Here is a tiny trained network, its code and every weight. The questions are about switching its units off for an input and a class, where a switched-off unit gives its printed mean instead of its output.

import numpy as np


def w(rows, s, z=0):
    codes = np.array(rows[::2]) - 128.0
    scale = np.full(codes.shape[1], s)
    scale[-1] = z or s
    return codes * scale


def f(y):
    return np.maximum(y, 0)


def log_softmax(a):
    a = a - a.max(-1, keepdims=True)
    return a - np.log(np.exp(a).sum(-1, keepdims=True))


def net(x, mask):
    res = np.array(x, float).reshape(1, 6) / 4 @ E
    y = f(res @ A[0][:, :-1].T + A[0][:, -1])
    res = res + np.where(mask, y, B[0][:, -1]) @ B[0][:, :-1]
    return log_softmax(res[-1] @ U[:, :-1].T + U[:, -1])


A, B = {}, {}
E = w([
[227,240,37,100],'x0',
[104,76,188,143],'x1',
[43,89,125,147],'x2',
[194,150,142,116],'x3',
[159,85,127,243],'x4',
[111,1,67,50],'x5',
],0.0084)
A[0] = w([
[92,132,130,132,117],'n0',
[71,152,142,81,121],'n1',
[134,54,119,176,73],'n2',
[121,161,51,114,204],'n3',
[158,92,105,188,118],'n4',
[135,159,67,146,164],'n5',
[68,168,156,3,125],'n6',
[70,252,201,188,100],'n7',
[211,203,80,153,185],'n8',
[164,89,191,92,249],'n9',
[154,74,155,162,169],'n10',
[153,15,132,145,108],'n11',
[117,173,220,140,138],'n12',
[69,134,228,120,140],'n13',
[136,110,92,173,216],'n14',
[59,123,150,194,221],'n15',
[82,194,189,25,141],'n16',
[166,90,90,197,134],'n17',
[114,196,174,156,30],'n18',
[186,109,94,133,109],'n19',
[170,178,214,119,175],'n20',
[131,81,86,94,89],'n21',
],0.011,0.0018)
B[0] = w([
[106,156,113,133,149],'n0',
[114,91,142,165,166],'n1',
[158,125,147,193,188],'n2',
[124,175,151,205,187],'n3',
[149,115,224,102,170],'n4',
[91,155,119,78,175],'n5',
[190,120,193,190,205],'n6',
[235,112,3,84,234],'n7',
[126,126,183,85,245],'n8',
[101,135,112,110,175],'n9',
[123,139,138,114,179],'n10',
[127,122,49,101,208],'n11',
[150,89,115,78,191],'n12',
[77,80,113,73,208],'n13',
[103,210,194,179,165],'n14',
[82,155,101,127,210],'n15',
[105,88,236,218,200],'n16',
[102,177,203,172,178],'n17',
[203,66,108,62,181],'n18',
[115,151,102,117,170],'n19',
[113,122,137,70,198],'n20',
[179,44,66,96,175],'n21',
],0.0059,0.011)
U = w([
[172,35,66,77,5],'0',
[129,87,251,176,95],'1',
[120,81,155,99,253],'2',
],0.011,0.0018)

Each question gives the input, the list of numbers given to net, and the class t.
The units are the neurons (one row each of A and B). Each row of codes is followed by its name. A weight is (code - 128) times the scale printed after its matrix; where a second scale follows, it is the last column's (A, B and U).
mask holds one flag per neuron, in row order. A switched-off neuron (its flag False) gives its mean, the last column of its row in B, instead of its output. The means were averaged over made-up inputs and are rounded, as every weight is.
A unit's drop is (log p(t) with every unit on - log p(t) with that unit switched off) / (log p(t) with every unit on - log p(t) with every unit switched off).
The circuit of an input: a set's keep is (log p(t) with only the set's units on - log p(t) with every unit switched off) / (log p(t) with every unit on - log p(t) with every unit switched off). Starting from the 12 units with the biggest drops (on a tie, the unit counted first), units are removed one at a time, each time the one whose removal leaves the highest keep (on an exact tie, the one counted first), for as long as the keep stays at least 0.8.
units of the circuit, in order: the units of the circuit, biggest drop first
top k neurons: the k neurons with the biggest drops, biggest first
drop of u: that unit's drop, to one decimal
input [-1,2,4,8,5,-8], class 0: units of the circuit, in order -> [n7]
input [7,-1,8,-6,3,4], class 2: units of the circuit, in order -> [n7; n14]
input [-6,7,-2,-3,-3,-6], class 0: units of the circuit, in order -> [n7; n12]
input [-2,-6,4,2,-2,1], class 1: units of the circuit, in order -> [n7; n11]
input [5,-5,-4,6,-2,2], class 2: units of the circuit, in order -> [n7; n8]
input [7,-6,8,8,-6,5], class 2: units of the circuit, in order -> [n7; n3]
input [8,-8,-5,-8,0,7], class 2: top 3 neurons -> [n7; n3; n8]
input [-7,6,-6,6,-8,7], class 1: top 3 neurons -> [n16; n6; n7]
input [5,-2,0,-3,5,-7], class 0: top 3 neurons -> [n7; n18; n16]
input [2,0,7,0,-5,3], class 1: top 2 neurons -> [n7; n6]
input [2,0,-5,-2,-8,-8], class 0: top 3 neurons -> [n7; n18; n12]
input [-8,0,3,-8,0,-4], class 2: top 2 neurons -> [n21; n15]
input [-1,-2,-1,1,5,2], class 1: top 2 neurons -> [n7; n17]
input [-8,-1,2,1,-8,3], class 1: top 2 neurons -> [n16; n6]
input [-1,1,8,3,-5,-7], class 0: drop of n18 -> 0.1
input [6,6,-7,-7,-7,4], class 1: drop of n20 -> 0.0
input [-5,-5,8,-8,0,-8], class 0: drop of n7 -> 0.3
